Each row has a name. Each question is about the rows just above it.

[132 138 149 147 124 124 114 135  85 150  85 142 144 121 156 140  89 146
  86  82 142 146  82 150 156  81 152 147 135  81 160  84 152 141 149  90
 127  78  84 149  87  91  85 135 162 166] : j_369
[132 138 149 147 124 115 114 135  85 150  85 142 144 121 156 102  89 146
  86  82 142 146  82 150  81  81 152 147 135  81 160  84 152 141 149  90
 127  78  84 149  87  91  85 135 162 166] : j_804
[132 138 149 147 124 124  89 135  85 150  85 142 144 121 156 140  89 146
  86  82 142 146  82 150  81  81 152 147 135  81 160  84 152 141 149  90
 127  78  84 149  87  91  85 135 147 157] : j_788
Whose row is [132 138 149 147 124 115 114 135  85 150  85 142 144 121 156 102  89 146
  86  82 142 146  82 150  81  81 152 147 135  81 160  84 152 141 149  90
 127  78  84 149  87  91  85 135 162 166]? => j_804
Count the entries of [132 138 149 147 124 124 114 135  85 150  85 142 144 121 156 140  89 146]: => 18
Number of entries in [132 138 149 147 124 124 114 135  85]: => 9
Count the entries of [132 138 149 147 124 115 114 135  85 150  85 142 144 121 156 102  89 146
  86  82 142 146  82 150  81  81 152 147 135  81 160  84 152 141 149  90
 127  78  84 149  87  91  85 135 162 166]: => 46
Number of entries in [132 138 149 147 124 124 114 135  85 150  85 142 144 121 156 140  89 146
  86  82 142 146  82 150 156]: => 25
Number of entries in [132 138 149 147 124 124  89 135  85 150  85 142 144 121 156 140  89 146
  86  82 142 146  82 150  81  81 152 147 135  81 160  84 152 141 149  90
 127  78  84 149  87  91]: => 42

[163 104 111 163 146 133 103 122 107 102 157 116 132 126] -> j_67
[107 120 150 189 103 133 175 101  97 127 155 129 137 125] -> j_506
[123 104 111 120 146 133 103 122 107 102 157 116 132 126] -> j_42
[144 105  95 148 110 179 148 132 109 118 147 101 105  89] -> j_892
[106 135 141 100 144 132 116 133 114  88 127 148 171 104] -> j_162
[107 123 150 189 108 130 175 101  97 119 156 131 136 121] -> j_496
[107 137 150 189 163 130 175 101  97 119 164 131 136 121] -> j_11
[119 114 122 158 101 144 125 110 143 132 148 126 104  97] -> j_311
[119 114 104 158 101 169 172 124 100 132 148 126 104  98] -> j_639
Number of entries in [106 135 141 100 144 132 116]: => 7
Shared by j_892 and j_67: => [132]
Whose row is [119 114 104 158 101 169 172 124 100 132 148 126 104  98]? => j_639
Whose row is [107 120 150 189 103 133 175 101  97 127 155 129 137 125]? => j_506
The one value in j_42 and j_11: => [107]
Which value is in both j_496 and j_67? => [107]

[126 114 113 133 157 142 153 108 139 136 149 121 125 106 124 116 108 146
 125 147 137 139 158]  j_21
[170 152 158 101 131 116 100 132 130 115 100 171 142 138 176 182 141 149
 115  88 161 130 106]  j_829
[108 126 123 152 120 137 145 143 129 141 145 109 127 139 104 105 137 112
 146 155 109 129 136]  j_565
[107 126 122 152 120 137 146 143 129 141 146 108 127 139 103 103 136 112
 147 156 108 129 137]  j_771
[120 144 142 149 102 128 130 163 125 137 130 125 135 161 118 125 158 106
 151 138 111 125 114]  j_20
[120 113 110 137 155 144 152 110 139 138 152 116 124 107 118 110 108 151
 128 152 132 139 160]  j_799
Count the entries of [120 144 142]: => 3
Count the entries of [170 152]: => 2
Where do [108 126 123 152 120 137 145 143 129 141 145 109 127 139 104 105 137 112
 146 155 109 129 136] appear? => j_565
How many entries does [126 114 113 133 157 142 153 108 139 136 149 121 125] have? => 13
Count the entries of [107 126 122 152 120 137 146 143 129 141]: => 10
Whose row is [126 114 113 133 157 142 153 108 139 136 149 121 125 106 124 116 108 146
 125 147 137 139 158]? => j_21

[186  81 102  84 118] = j_599
[108 136  88 149 170] = j_368
[172  89  97  98 138] = j_372
[187  82 105  90 128] = j_694
[101 154 163 129  97] = j_527
[187  82 108  89 125] = j_400
[185  83 118  87 119] = j_997
[184  86 107  93 108] = j_518
[101 146 106 154 151] = j_748
[154  82 108  89  87] = j_871
The one value in j_871 and j_997: => [87]
Number of entries in [101 154 163]: => 3
Number of entries in [101 146 106]: => 3
The one value in j_748 and j_871: => [154]
How many entries does [108 136  88 149] have? => 4
Which value is in both j_400 and j_518? => [108]
Count the entries of [185  83 118  87 119]: => 5

[ 95 150 112 154 146]  j_823
[172  87 129  84 113]  j_955
[ 96 153 116 152 142]  j_930
[180  90  94  97 125]  j_55
[182  88 106  95 128]  j_559
[135 133 172 117  72]  j_605
[126 143 173  95  80]  j_135
[185  85 107  92 128]  j_277
[118 153 162 129  96]  j_18
[177  93 105  99 130]  j_851
The one value in j_559 and j_135: => [95]
Count the entries of [182  88 106  95]: => 4

[145 134  90  97  93 167 166 162 181 125 109 119  98 154 126 156 113 123
 184 155 149  84  90  86 163 182 178 145 164 168 145 132  80 162 128 169
  88 121 176 120 145 151 145 158 162  98 142 151 117  93 108] : j_794
[113 153  92 141 148 141 114 141 105 109 140 143 148 134 118 119 131 121
 104 159 117 150 131 150 141 121 120  88 101 118 134 107 144 129  93 132
 146 151 109 149 147  84 130 128 131 127 131 156 149 154 131] : j_142
[109 132 113 149 147 119 108 120 104 130 140 139 141 117 113  93 115 130
  97 110 106 155 149 127 122 125 112 101 114 131 139 114 149 113 130 128
 118 121  91 132 138 111 135  96 129 146 119 129 154 159 142] : j_295
[152 129 128 122 115 123 146 128 180 131  94 136  97 124 133 181 152 131
 183 119 165  74 132 112 127 158 145 175 109 151 128 143 121 146 108 124
  94 118 182 100 137 143 108 164 139  94 127 111 117  93  90] : j_540
[114 131 116 120 103 136 154 136 149 119 121 118 114 136 140 156 123 125
 108 125 150  99 114  95 142 171 130 139 143 126 121 137 111 148 123 112
 143 103 157 147 129 112 120 148 144 126 160 140 134 123 101] : j_494
Whose row is [114 131 116 120 103 136 154 136 149 119 121 118 114 136 140 156 123 125
 108 125 150  99 114  95 142 171 130 139 143 126 121 137 111 148 123 112
 143 103 157 147 129 112 120 148 144 126 160 140 134 123 101]? => j_494
Count the entries of [145 134  90  97  93 167 166 162 181 125 109 119  98 154 126 156 113 123
 184 155 149  84  90  86 163 182 178 145 164 168 145 132  80 162 128 169
  88 121 176 120 145 151 145 158 162  98 142 151 117  93 108]: => 51
[152 129 128 122 115 123 146 128 180 131  94 136  97 124 133 181 152 131
 183 119 165  74 132 112 127 158 145 175 109 151 128 143 121 146 108 124
  94 118 182 100 137 143 108 164 139  94 127 111 117  93  90] is in which row? => j_540
Count the entries of [152 129]: => 2
How many entries does [109 132 113 149 147 119 108 120 104 130 140 139 141 117 113  93 115 130
  97 110 106 155 149 127 122 125 112 101 114 131 139 114 149 113 130 128
 118 121  91 132 138 111 135  96 129 146 119 129 154 159 142] have? => 51
Whose row is [113 153  92 141 148 141 114 141 105 109 140 143 148 134 118 119 131 121
 104 159 117 150 131 150 141 121 120  88 101 118 134 107 144 129  93 132
 146 151 109 149 147  84 130 128 131 127 131 156 149 154 131]? => j_142
[145 134  90  97  93 167 166 162 181 125 109 119  98 154 126 156 113 123
 184 155 149  84  90  86 163 182 178 145 164 168 145 132  80 162 128 169
  88 121 176 120 145 151 145 158 162  98 142 151 117  93 108] is in which row? => j_794

[137 176 136 140] = j_440
[183 155 147 137] = j_30
[176 149 133 124] = j_526
[150 160 147 135] = j_388
[137 132 154 175] = j_71
[157 139 190 183] = j_115
[147 148 132 133] = j_202
[159 153 143 132] = j_123
Count the entries of [137]: => 1
Count the entries of [137]: => 1
Which value is in both j_30 and j_115? => [183]
How many entries does [137 132] have? => 2
How many entries does [150 160 147] have? => 3
Shared by j_526 and j_202: => [133]
Shared by j_440 and j_526: => [176]

